arr =
[[ 4.95  3.37 -3.76 -0.54  0.77 -0.25 -0.59]
 [ 3.15 -0.23 -3.26  0.53  1.59  4.99 -0.62]
 [ 3.19 -0.26 -1.47 -0.17  1.57  5.18  0.30]
 [ 4.05  4.84 -1.99  1.31 -0.01 -0.32 -0.12]
 [ 4.94  5.01 -4.26 -0.38  0.31 -1.67 -0.49]
 [ 5.40  2.25 -4.19 -0.43  1.01 -1.43  1.08]
 [ 0.79  1.69 -4.13  1.42  1.59  1.89  2.60]
 [ 5.43  1.67 -0.11 -1.49 -0.02  1.17  0.71]
 [ 0.55  2.64 -2.03 -1.11  1.57  4.22  3.54]
 [ 1.17  4.46 -0.76 -1.17  0.08  0.65  2.83]
 [ 4.19  0.05 -0.41  0.01  1.23  5.28 -1.89]
 [ 0.54  5.43 -0.64  0.84  0.67  3.79  2.17]
 [ 4.69  2.44  0.22 -0.39 -0.02  0.89  4.21]
 [ 3.08  0.73 -1.90 -0.95  1.46  3.11  2.04]
 [ 5.07  3.16 -0.79  0.55  0.02  0.64  0.91]
 [ 3.95  4.79 -1.34  0.75  0.00 -0.50  1.10]]
arr[-16, -7]	4.95
arr[4, 6]	-0.49
arr[:, 0]	[4.95, 3.15, 3.19, 4.05, 4.94, 5.40, 0.79, 5.43, 0.55, 1.17, 4.19, 0.54, 4.69, 3.08, 5.07, 3.95]
arr[2, 3]	-0.17
arr[-9]	[5.43, 1.67, -0.11, -1.49, -0.02, 1.17, 0.71]
arr[4, 5]	-1.67
arr[-7]	[1.17, 4.46, -0.76, -1.17, 0.08, 0.65, 2.83]
arr[11, -6]	5.43
arr[:, 4]	[0.77, 1.59, 1.57, -0.01, 0.31, 1.01, 1.59, -0.02, 1.57, 0.08, 1.23, 0.67, -0.02, 1.46, 0.02, 0.00]
arr[15]	[3.95, 4.79, -1.34, 0.75, 0.00, -0.50, 1.10]
arr[-1, -2]	-0.50
arr[-8, -5]	-2.03
arr[-13, 2]	-1.99
arr[11, -4]	0.84
arr[-7, -2]	0.65
arr[:, -2]	[-0.25, 4.99, 5.18, -0.32, -1.67, -1.43, 1.89, 1.17, 4.22, 0.65, 5.28, 3.79, 0.89, 3.11, 0.64, -0.50]
arr[-11]	[5.40, 2.25, -4.19, -0.43, 1.01, -1.43, 1.08]
arr[3, -4]	1.31
arr[7, -5]	-0.11
arr[-10, 3]	1.42
arr[-10]	[0.79, 1.69, -4.13, 1.42, 1.59, 1.89, 2.60]
arr[:, -6]	[3.37, -0.23, -0.26, 4.84, 5.01, 2.25, 1.69, 1.67, 2.64, 4.46, 0.05, 5.43, 2.44, 0.73, 3.16, 4.79]
arr[-11, 6]	1.08
arr[-2, -6]	3.16
arr[:, -4]	[-0.54, 0.53, -0.17, 1.31, -0.38, -0.43, 1.42, -1.49, -1.11, -1.17, 0.01, 0.84, -0.39, -0.95, 0.55, 0.75]
arr[2, 2]	-1.47
arr[11, -2]	3.79
arr[6, 5]	1.89
arr[:, -5]	[-3.76, -3.26, -1.47, -1.99, -4.26, -4.19, -4.13, -0.11, -2.03, -0.76, -0.41, -0.64, 0.22, -1.90, -0.79, -1.34]
arr[-15, -4]	0.53
arr[13, -4]	-0.95
arr[14]	[5.07, 3.16, -0.79, 0.55, 0.02, 0.64, 0.91]
arr[:, -1]	[-0.59, -0.62, 0.30, -0.12, -0.49, 1.08, 2.60, 0.71, 3.54, 2.83, -1.89, 2.17, 4.21, 2.04, 0.91, 1.10]

M =
[[ 4.17 -5.20  1.40  0.80 -1.68  0.50  4.49 -2.14]
 [ 1.95 -3.85 -1.09 -3.36 -1.86 -2.84 -4.68 -2.45]
 [-1.17 -4.33  3.48 -0.41 -7.16 -2.18  2.41 -0.92]
 [ 0.60  0.62 -0.86 -0.06  0.83  1.60 -2.16  0.17]
 [ 2.69 -4.84  0.53 -2.81 -2.07  0.03  5.30  2.42]
 [ 3.19 -2.41  1.00  3.28 -1.04  0.38 -0.30  1.23]
 [ 2.52 -4.24  0.56 -3.97  1.13 -0.12 -3.12 -0.39]
 [ 1.42 -3.49  0.20  1.47 -2.90  0.20  2.52  0.40]
 [-0.98  1.67 -3.33 -1.33  1.42 -2.06  3.60  4.40]
 [-1.04 -0.48 -0.17 -4.01  2.28 -0.06  4.60 -1.97]
 [-0.96  5.07 -4.50  2.01  4.07  0.27  2.40  1.17]
 [ 3.96  5.68 -0.21 -0.25  0.92  0.18 -3.93 -1.99]
 [-0.86 -5.47  0.96  0.38 -4.12  2.03  1.94  1.37]
 [ 0.00 -2.85  1.00 -3.37 -0.90  3.41 -0.91 -0.23]
 [ 0.58  2.47 -0.55 -0.47 -0.37  1.63  0.60  0.20]]
Indices start at 0.
(0, 0)	4.17
(0, 2)	1.40
(3, 5)	1.60
(3, 4)	0.83
(0, 3)	0.80
(1, 2)	-1.09
(10, 1)	5.07
(6, 1)	-4.24
(7, 0)	1.42
(1, 1)	-3.85
(0, 7)	-2.14
(0, 4)	-1.68
(6, 6)	-3.12
(2, 0)	-1.17
(1, 7)	-2.45
(7, 4)	-2.90
(10, 2)	-4.50
(7, 6)	2.52
(7, 2)	0.20
(11, 2)	-0.21
(5, 5)	0.38
(14, 3)	-0.47
(6, 5)	-0.12
(10, 3)	2.01
(9, 7)	-1.97
(5, 2)	1.00
(8, 4)	1.42
(9, 4)	2.28
(12, 7)	1.37
(11, 6)	-3.93
(0, 1)	-5.20

A =  -18.6   -61.2   -53.9   146.6    90.8   223.9   217.3   -10.8   117.1  -127.0   136.3    25.3  -196.4    72.7  -136.8
A[0] = -18.6
A[12] = -196.4
A[14] = -136.8
A[8] = 117.1
A[7] = -10.8
A[9] = -127.0
A[13] = 72.7
A[1] = -61.2
A[5] = 223.9
A[2] = -53.9

m =
[[610 757 649 624]
 [489 363 217 530]
 [615 414 394 640]
 [511 583 416 571]
 [456 868 473 528]]
m[0][0] = 610
m[2][2] = 394
m[-5] = [610, 757, 649, 624]
m[-1][3] = 528
m[-2][1] = 583
m[-3][0] = 615
m[-4][-1] = 530
m[-1][-2] = 473

B = [ 108.8  -10.7   96.4   43.6   72.9 -136.4  114.9   13.2   54.2]
B[0]	108.8
B[1]	-10.7
B[7]	13.2
B[8]	54.2
B[6]	114.9

x =
array([[234, 216, 163,  48, 202, 178, 185, 175,  58],
       [193, 202, 202,  72,  96, 180,  88, 169, 114],
       [188,  55, 211, 191, 229, 205,  98, 109,  89],
       [122, 104, 112,  73, 134, 178, 232, 221, 224],
       [142, 157, 109, 167, 185, 161, 136, 199, 219],
       [ 85, 166, 194,  91,  94,  93,  93, 155, 209],
       [129,  95, 227, 173, 141,  88, 180,  98, 203],
       [ 92,  66,  73, 115,  56, 125, 120, 221, 218],
       [166, 207, 206, 218, 202, 223, 179,  71, 123],
       [120,  62, 135, 172, 126, 152,  82,  55,  62]])
Rows and columns are counted from 0.
row 0 col 0	234
row 4 col 6	136
row 8 col 2	206
row 8 col 1	207
row 4 col 2	109
row 3 col 4	134
row 3 col 6	232
row 9 col 5	152
row 5 col 7	155
row 6 col 5	88
row 6 col 3	173
row 6 col 7	98
row 6 col 1	95
row 2 col 3	191
row 8 col 3	218
row 7 col 4	56
row 3 col 0	122
row 3 col 7	221
row 3 col 3	73
row 9 col 0	120
row 1 col 3	72
row 7 col 7	221
row 8 col 5	223
row 5 col 6	93
row 3 col 1	104
row 9 col 6	82
row 8 col 7	71
row 6 col 4	141
row 0 col 3	48
row 6 col 8	203
